(in the rows, 128 means zero)
Here are made-up nodes, facts about them, and rows of numbers that follow some of those facts. Name the node behind each unnamed row.

Facts:
getel Φ 919; vosta Φ 413; doguk Φ 931; drelitul Φ 298; druletrul Φ 298
tikli Φ 919; dapinun Φ 919; griska Φ 413; trodram Φ 413; plufumek Φ 413
nupu Φ 919; klepel Φ 931; bravak Φ 919; pefla Φ 931; suskon Φ 919
zapler Φ 931; petro Φ 298; nisto Φ 919; zatron Φ 931; sagras Φ 931
sikam Φ 298; vugaram Φ 919; klosam Φ 919; molim Φ 298; kligrigrik Φ 298
flebrin Φ 919; pitrego Φ 931; starik Φ 413; stoskal Φ 931; zufla Φ 931
zisivun Φ 919; plaganom Φ 413; godrenal Φ 931; grokis Φ 298; lostuk Φ 298
stadrim Φ 298; geske Φ 919; flestom Φ 919; guplu Φ 919; begas Φ 298
grudrom Φ 919; ligrol Φ 298; kligrur Φ 919; mufol Φ 931; zukun Φ 298
lavor Φ 298; dimuti Φ 413; porar Φ 919; plapum Φ 413; kastos Φ 298
madrak Φ 931; griba Φ 919; drigri Φ 919; brostol Φ 413; drito Φ 413
groskal Φ 919; trote Φ 931; flumal Φ 413; sisim Φ 931; drestipos Φ 413
trofazes Φ 919; repakar Φ 919; klapla Φ 413; deden Φ 919; kletufli Φ 919
boplem Φ 919; reguk Φ 931; bruskidros Φ 298; lebres Φ 931; stilor Φ 298
bidrus Φ 919; rofos Φ 919; skadrok Φ 298; nolos Φ 919; pumal Φ 919
zudrum Φ 919; siku Φ 413; bizik Φ 298; sikol Φ 931; grudron Φ 919
resal Φ 413; kosis Φ 931; momir Φ 919; fati Φ 919; niso Φ 919
fibra Φ 931; skovar Φ 919; batubri Φ 919; fopo Φ 931; fleklin Φ 919
pegris Φ 413; brubar Φ 413; grestapek Φ 919; tregrozik Φ 919; tebas Φ 931
drizok Φ 919; grarek Φ 413; leplek Φ 413; nudrum Φ 413; kliplel Φ 919
tribrodi Φ 298; figras Φ 919; kasirur Φ 413; gatrok Φ 919; getel Ψ trote
doguk Ψ deden; drelitul Ψ stadrim; druletrul Ψ kligrigrik; tikli Ψ trodram; dapinun Ψ resal
griska Ψ dimuti; trodram Ψ sikol; klepel Ψ druletrul; pefla Ψ lavor; suskon Ψ klapla
zapler Ψ kliplel; petro Ψ siku; nisto Ψ kosis; sagras Ψ godrenal; kligrigrik Ψ groskal
pitrego Ψ klosam; starik Ψ porar; stoskal Ψ niso; zufla Ψ stoskal; godrenal Ψ getel
geske Ψ bizik; flestom Ψ drelitul; begas Ψ zisivun; grudrom Ψ pitrego; ligrol Ψ grudrom
kligrur Ψ stilor; mufol Ψ repakar; dimuti Ψ nupu; porar Ψ guplu; plapum Ψ drestipos
kastos Ψ drito; madrak Ψ batubri; griba Ψ brubar; drigri Ψ flestom; groskal Ψ zudrum
trote Ψ nisto; sisim Ψ mufol; drestipos Ψ momir; trofazes Ψ drigri; repakar Ψ grestapek
klapla Ψ sagras; deden Ψ brostol; kletufli Ψ griska; boplem Ψ pegris; bruskidros Ψ klepel
bidrus Ψ fati; rofos Ψ drizok; skadrok Ψ doguk; pumal Ψ plufumek; zudrum Ψ griba
siku Ψ lebres; bizik Ψ kastos; grudron Ψ trofazes; kosis Ψ boplem; momir Ψ lostuk
fati Ψ pumal; niso Ψ tribrodi; skovar Ψ rofos; batubri Ψ geske; pegris Ψ skovar
brubar Ψ leplek; grestapek Ψ kligrur; tregrozik Ψ bidrus; tebas Ψ bruskidros; drizok Ψ nolos
grarek Ψ flebrin; leplek Ψ starik; kliplel Ψ sisim; tribrodi Ψ fibra; kasirur Ψ dapinun
getel σ 691; vosta σ 691; doguk σ 633; drelitul σ 745; druletrul σ 745
tikli σ 745; dapinun σ 691; griska σ 691; trodram σ 633; plufumek σ 691
nupu σ 633; klepel σ 745; bravak σ 691; pefla σ 633; suskon σ 633
zapler σ 745; petro σ 633; nisto σ 745; zatron σ 691; sagras σ 745
sikam σ 745; vugaram σ 633; klosam σ 745; molim σ 745; kligrigrik σ 745
flebrin σ 691; pitrego σ 745; starik σ 633; stoskal σ 633; zufla σ 633
zisivun σ 745; plaganom σ 745; godrenal σ 633; grokis σ 691; lostuk σ 633
stadrim σ 633; geske σ 691; flestom σ 633; guplu σ 633; begas σ 691
grudrom σ 745; ligrol σ 633; kligrur σ 691; mufol σ 633; zukun σ 633
lavor σ 691; dimuti σ 633; porar σ 691; plapum σ 633; kastos σ 745
madrak σ 745; griba σ 633; drigri σ 691; brostol σ 691; drito σ 745
groskal σ 633; trote σ 633; flumal σ 633; sisim σ 745; drestipos σ 745
trofazes σ 691; repakar σ 633; klapla σ 691; deden σ 633; kletufli σ 691
boplem σ 633; reguk σ 633; bruskidros σ 691; lebres σ 633; stilor σ 633
bidrus σ 691; rofos σ 691; skadrok σ 691; nolos σ 691; pumal σ 633
zudrum σ 691; siku σ 691; bizik σ 633; sikol σ 633; grudron σ 691
resal σ 633; kosis σ 691; momir σ 633; fati σ 633; niso σ 691
fibra σ 691; skovar σ 745; batubri σ 745; fopo σ 745; fleklin σ 745
pegris σ 745; brubar σ 745; grestapek σ 745; tregrozik σ 691; tebas σ 633
drizok σ 633; grarek σ 633; leplek σ 691; nudrum σ 691; kliplel σ 745
tribrodi σ 745; figras σ 691; kasirur σ 745; gatrok σ 691

Some nodes and their rows:
figras: [128  88 142 122 139 146 141 129 144 112 141 114 134 128 141 179 122 117
  84 130 120  95 138 130 111 142 120 148 110 103 128 128 143 132 157 101
 135 142 135 121 122 144 140 121  95]
zukun: [105 142 107 147 115 106 100 115 144 108  89 160 128 138 102  86 124 153
 155 128 129 120 110 133 120 129 103 128 159 200  99 135 144 153 120 125
 116 139  88 106 142 147 103 145 153]
nisto: [133 104 151 102 137 150 142 135 153 120 121 115 138 103 135 174 125 108
  87 118  91 118 121 128 125 126 126 143  83 129 139 140 151 124 134 100
 122 116 123 130 131 138 127 125  89]
trote: [141 124 111 128 133  92  92 165  81 143 129 115 131 129 131 113 162 108
 155 121 110 185 114 129 137 125 168 128 164 126 121 141 119 115 118 167
 140 130 166 147 137 116 108 149 150]
grudron: [116  71 139 140 130 153 144 158 145 103 136 115 133 115 155 206 123 100
  88 134 115 100 156 102 127 153 122 131 115 112 133 124 118 150 153  92
 127 142 102 123 114 136 135 122 126]
trofazes: [128  90 136 129 125 148 138 138 137 110 142 109 126 120 145 189 117 116
  88 135 115  91 150 125 109 143 117 143 114 107 131 130 132 134 145  89
 131 145 127 129 124 146 138 125 100]
drigri: [130  95 133 128 125 146 138 133 137 113 145 108 126 122 144 190 117 114
  88 137 113  89 153 130 110 145 119 147 115 107 133 131 131 135 145  91
 132 147 131 129 125 146 141 128  99]
nudrum: [135 176 103 131 132 134 148  92 133 144 173 146 112 150 117  94 105 140
 151 141 187 123 155 110 139 121 131 101 121  82 136  94 100 127 113 163
 141 116 116 130  97 118 149 101 155]
reguk: [137 124 115 134 127  96  97 165  73 149 125 114 130 131 135 109 163 116
 159 125 115 180 117 136 134 124 162 127 172 123 126 143 110 113 124 158
 132 134 170 147 141 109 113 149 148]
drito: [158 222  88 124 103 152 127  79 103 161 165 113  73 130 103  88  80 158
 159 124 172 129 166 142 129  83 116 109  98 104 166 123 113 111  61 128
 128 105 126 161 119 108 158 108 124]
kastos: [122 165  86 165 104 115  85 133 139 117 106 134 100 137 114  93  82 147
 162  98 131 126 128 135 104 115  79 127 138 213 127 148 136 158  82  88
 104 115  76 126 156 131 126 126 143]
kletufli: [108  68 167 141 132 148 169 153 148 107 122 126 147 127 172 183 143 117
  93 142 128  99 137 110 128 161 124 127 128 106 135 117 111 140 181 101
 111 144 126 101 115 118 140 122 123]
pefla: [ 98  57 221 202 129 125 114 197  51 182 110 123  84  97 100  71 179 166
 144 148 148 202  99 117 138 154 169 117 248 118  69 168  37  80 184 103
 112 123 164  45 184  53 172 164 199]
dapinun: [137 114 123 106  93 142 172 149 147  92 144 119 156 130 189 194 123 124
  89 150  99  76 158 138 108 157 120 134 110 110 163  95 116 136 145 108
 120 162 147 135 116 144 115 135  91]
lebres: [154 149 104 118 126  91  75 146  73 153 138 103 120 130 110  97 150 121
 155 122 108 177 114 158 120 110 162 141 162 121 119 152 130 101 105 161
 151 136 185 160 149 133 112 151 123]
porar: [131 103 145 116 137 141 139 116 143 108 142 111 134 129 138 171 123 121
  89 133 120  93 136 142 103 144 118 155 112  97 132 130 151 130 154 104
 134 144 144 126 122 149 145 122  85]
sikol: [139 154 158 146 144  84 119 104  67 159 103  98 148 191 171  60 204 152
 179 114 167 175  78 174 120 114 145 140 178 101 146 151 149 110 178 178
  95 138 244 151 112  58 140 129 114]
tebas: [118  94 121 150 133  97 110 193  79 133 118 121 140 128 153 131 179  95
 161 123 118 192 120 101 160 131 170 111 168 132 126 135  98 138 133 160
 126 130 142 138 127  91 105 142 184]
leplek: [137 180 105 130 131 134 151  87 134 146 171 144 115 156 118  90 105 143
 156 139 193 119 154 116 138 119 130 101 116  79 145  88 107 125 110 167
 144 118 124 131  97 121 150  96 150]
klapla: [133 164  97 129 140 132 147  99 141 143 171 147 120 143 113 104 104 125
 151 135 186 129 155  97 147 123 135  97 115  86 133  92 107 134 108 168
 151 115 103 133  92 124 142  94 159]
zatron: [146 126 103 143 137  88  95 169  86 145 159 107 130 155 149 109 131 105
 156 111 132 178 117 136 113 145 156 129 170  99 123 127 101 117 127 154
 138 129 176 137 138 111 129 121 139]

Which node is each row?
No name comes twice in this set of rows, the named rows included.
[148 123 135 100 134 134 127  98 143 122 151 109 129 131 120 156 112 133
  83 130 113  90 129 164  90 134 114 167 102  94 126 135 167 115 137 108
 149 146 157 139 133 169 144 123  56]  nolos
[134 117 106 133 133  97 112 204  96 135 130 113 145 135 172 128 145  80
 163  99 104 203 115 107 148 134 162 107 145 135 148 125  99 125 111 157
 114 100 140 143 130  86 107 123 171]  zapler
[138 119  97 163 118 108  89 204  71 144 139  92 111 124 160 138 127  88
 170  96 114 199 137 108 142 115 151 109 152 138 150 152  88 137  96 122
 111 106 134 152 145  77 128 126 170]  madrak
[144 133 150 119 134 152 121 101 128 134 124  88 107 116 124 157 120 132
  95 110 114 110 127 165 106 101 108 158  90 123 144 168 167 120 130  83
 112 120 152 147 137 123 156 117  65]  klosam
[141 110 131 105 100  98 115 197  89 142 134 147 146 100 124 103 150 122
 135 154  73 184 112 138 134 158 188 116 186 126 100 103  70  80 118 164
 152 134 162 102 173 142  91 173 159]  doguk
[143 193 108 110 131 144 149  92 139 157 149 142 113 128 110  87 102 136
 152 125 163 145 135 115 157 103 136  99  93 104 145 102 114 117  87 163
 134  92 109 137 109 109 141 103 148]  pegris
[133 188  98 116  85 147 189 139 137 126 147 154 142 132 180 124 107 128
 162 147 149 133 166  98 168 126 135  65  97 119 184  61  67 133  91 159
 105 110  97 140  99  93 116 114 178]  kasirur
[141 126 136 144 110 170  92 127  99 140 139  75  55  81  93 174  88 137
  88 115 107 105 164 156  97  93 100 162 101 135 136 190 143 118  94  32
 122 122 127 146 162 139 169 132  75]  zisivun
[132 125 155  97 122 147 135  95 122 126 114 111 130 112 117 152 148 149
  87 143 104  87 127 169 110 116 124 164 109 121 131 148 165 108 142 107
 133 154 168 141 131 153 126 148  66]  guplu
[155 142 104 125 126  94 105 181  92 143 134 105 139 137 161 108 131  95
 163 104 106 191 109 135 132 123 160 122 143 125 149 128 107 110 105 157
 120 107 168 149 143  95 116 129 138]  sisim
[131  72 152  98 200 123 121 106 178 122 143 132 156 117  88 163 127  78
  71 117 104 121  98 112 126 142 145 165  83  97  83 142 181 123 157 144
 177 114 108 118 122 185 128 112  84]  niso
[104  86 201 143 166 144 181 119 153 120  80 109 171 153 196 161 179 117
 118 111 148 121  94 119 145 130 113 127 101 117 163 141 158 150 206 114
  68 117 149 124  84  57 149 103 113]  tikli
[105  99 110 140 110 103 127 177 182  95 126 191 151 125 114  98  87 131
 135 144 105 122 115 100 120 190 117 109 171 190  82  83  85 137 125 129
 142 130  53  59 163 171  98 144 183]  skadrok

Now the same nodes, written a new way:
Named rows:
dapinun: [122 113 153 109 128 125 107 112 133 123 123 153 123 131 111 117 135 131
 126 147 132 133 106 120 126 111 120 122 118 111 129]
petro: [129 136 127 102 136 139 110  93 134 122 139 131 110 132 143 124 133 144
 119 129 116 126 108 169 130 110 124 118 139 164 133]
kosis: [122 119 123 120 133 141 124 118 131 125 113 123 153 134 143 151 128 147
 111 124 122 129 105 123 131 110 138 116 172 115 130]
plapum: [121 119 126 163 129 152 113 133 138 171 114 152 106 130 109 112 129 131
 128 116 146 131 151 120 126 127 125 120 119 139 131]
lostuk: [151 121 183  96 130 129 112  96 134 125 114 124  94 139 164 138 127 155
 124 148 124 127 107 174 126 111 123 150 119 117 132]
momir: [124 116 122 118 127 128  98 125 137 148 122 130  90 134 107 120 130 129
 120 147 117 133 121 125 136 116 121 118 120 135 129]
madrak: [120 136 133 149 124 141 144  96 131 124 115 120 248 144 112 115 134 124
 108 119 150 139 115 119 131 112 122 123 150 124 128]
zapler: [119 140 120 139 127 152 149  99 134 122 109 118 234 145 123 117 134 131
 118 119 139 132 114 121 129 107 129 124 158 124 131]
lavor: [121 119 167 102 136 128 103 111 132 128 113 138 140 164 122 112 133 185
 120 118 120 128 155 178 150 116 121 144 123 140 133]
brubar: [134 122 128 140 129 134 116 160 137 161 108 126 141 133 130 108 133 133
 179 114 176 128 165 121 131 160 131 123 115 113 153]
griba: [133 124 122 112 127 125 106 125 136 137 133 123 106 134 109 119 128 128
 114 157 115 130 124 125 129 112 128 121 126 133 132]
zudrum: [122 115 138 104 126 124 117 139 131 130 122 124 158 126 117 114 148 128
 130 128 122 131 123 122 129 116 133 152 129 104 139]
suskon: [123 121 123 123 125 151 104 115 134 166 158 124 136 129 116 118 134 128
 114 135 119 137 116 133 132 110 131 121 123 175 132]
sikam: [135 130 195  95 138 125 165  91 134 125 110 123 141 135 179 109 127 153
 119 129 118 129 121 178 127 112 119 136 130 117 132]
kastos: [143 129 225  95 126 127 146  97 132 128 131 130 153 134 147 115 137 138
 116 135 125 123 122 157 131 109 122 135 125 108 127]
tribrodi: [136 136 169  95 147 125 169 100 129 124 132 120 138 137 213 118 123 161
 123 120 121 128 122 198 130 111 123 138 142 113 131]
niso: [120 119 122  99 126 125 113 157 133 141 145 119 124 131 135 116 133 143
 128 111 120 131 118 127 128 113 141 120 131 127 131]
zisivun: [130 118 174 105 129 132 171 141 138 137 112 137  81 140 135 108 135 134
 166 143 126 133 117 122 137 135 121 122 120 116 130]
klosam: [131 117 135 100 127 127 149 157 134 131 120 118  85 141 136 113 129 132
 155 146 129 125 107 120 128 130 121 121 124 111 132]
drizok: [138 119 123 105 125 132 108 144 136 156 148 119  87 131 124 126 127 128
 122 155 117 135 107 125 131 112 128 119 121 122 129]
grestapek: [129 121 130 100 125 128 144 139 136 135 146 120 132 131 124 112 123 129
 150 145 151 126 117 125 130 116 121 122 116 123 134]

Rows to name:
No name comes twice in this set of rows, the named rows included.
[120 115 153  99 155 131 111 108 132 123 117 165 143 131 130 118 124 146
 119 121 125 127 107 134 128 111 123 135 123 137 132]  begas
[120 127 119 177 126 127 110  95 134 123 119 137 226 179 112 113 135 167
 116 118 128 152 194 123 144 135 135 118 120 184 132]  pefla

The same nodes again, as new rows of numbers:
Some rows with their names:
deden: [125 101 136 183 132 131 166 118 147 162 134 149 135  97]
tebas: [137 144 135 114 171 120  73 101 119  94 140  91 140 123]
boplem: [171 143 137 209 137 181 172 147 145 192 179 142 123 113]
pegris: [145 204 146 125  94 189  71 148 111 135 143 167  71 154]
brubar: [ 60 175 185 102  88 139  65 121  73  93 100 184 116 117]
fleklin: [118  78 112 138 112 147 186 169 150 174 106 124 136 124]
flebrin: [128  94 104 141  92 135 203 159 127 157 116 115 140 135]
grestapek: [123  47 122 151 134  78 152  84 197 169 111 166 115 114]
plapum: [112 179 136 122  93 154  67 111 103  94 105 168  82 123]
drestipos: [106 166 149 103  92 142  64 116 115 110 106 176  82 138]
rofos: [156 129 141 187 116 138 182 127 135 177 173 147 131 131]
lebres: [140 131  94  84 153 146  96 148 114  93 107  53 137 139]
druletrul: [ 95 133 168 104 176  91 109 128 116 107 145 136 171 114]
zisivun: [117  77 110 136 110 148 187 172 149 174 104 120 136 125]
skadrok: [143 144 131 109 159  88 126 116 127 105 161 120 148 141]
grokis: [141 133  95  81 141 110 148 159 120 100 130  87 148 154]
ligrol: [139 141 127 123 180 109 111 121 138 107 147 121 144 115]
lavor: [140 133  92  80 139 112 150 163 120 101 128  84 149 154]
bizik: [138 134 125 123 181  99 109 111 145 104 147 125 140 115]
flumal: [110 169 101  92  75 178  89 156  96  91  73 134  84 135]
nudrum: [116 173 105  80  55 157 102 151  85  89  84 133  87 161]

Rows to name:
No name comes twice in this set of rows, the named rows included.
[145 134  97  71 132 124 111 143 105  91 117  53 141 164]  fibra
[160 149 140 109 172 135  74 122 135 128 162  93 128 150]  sagras
[129  53 108 167 138  78 151  68 193 151 106 162 111  97]  repakar
[ 81 114 184 171 110 102 177 112  92 140 143 162 176  98]  zudrum
[ 83 185 163 121  91 150  66 111  77  82 102 175 105 110]  starik
[120  90 149 167 131 121 161 122 159 178 139 160 134 111]  grudrom
[103 154 110  74  73 169  88 163 105 107  74 141  84 151]  plaganom
[133  77 121 158 113  84 173  88 163 154 128 154 124 123]  kligrur
[192 190 133 128 155 151  94 129 111 125 196  80 126 170]  kosis
[131 106 139 169 111 112 180 114 136 160 146 149 139 123]  dapinun
[175 172 129 132 175 153  76 120 124 117 169  84 126 138]  godrenal
[126 147 146 111 159  82 123 113 114  98 159 127 159 133]  bruskidros
[ 88 135 175 105 173  91 110 130 110 104 143 136 176 111]  kligrigrik
[116 184 138 106  72 135  82 108  93  91 114 166  86 150]  siku

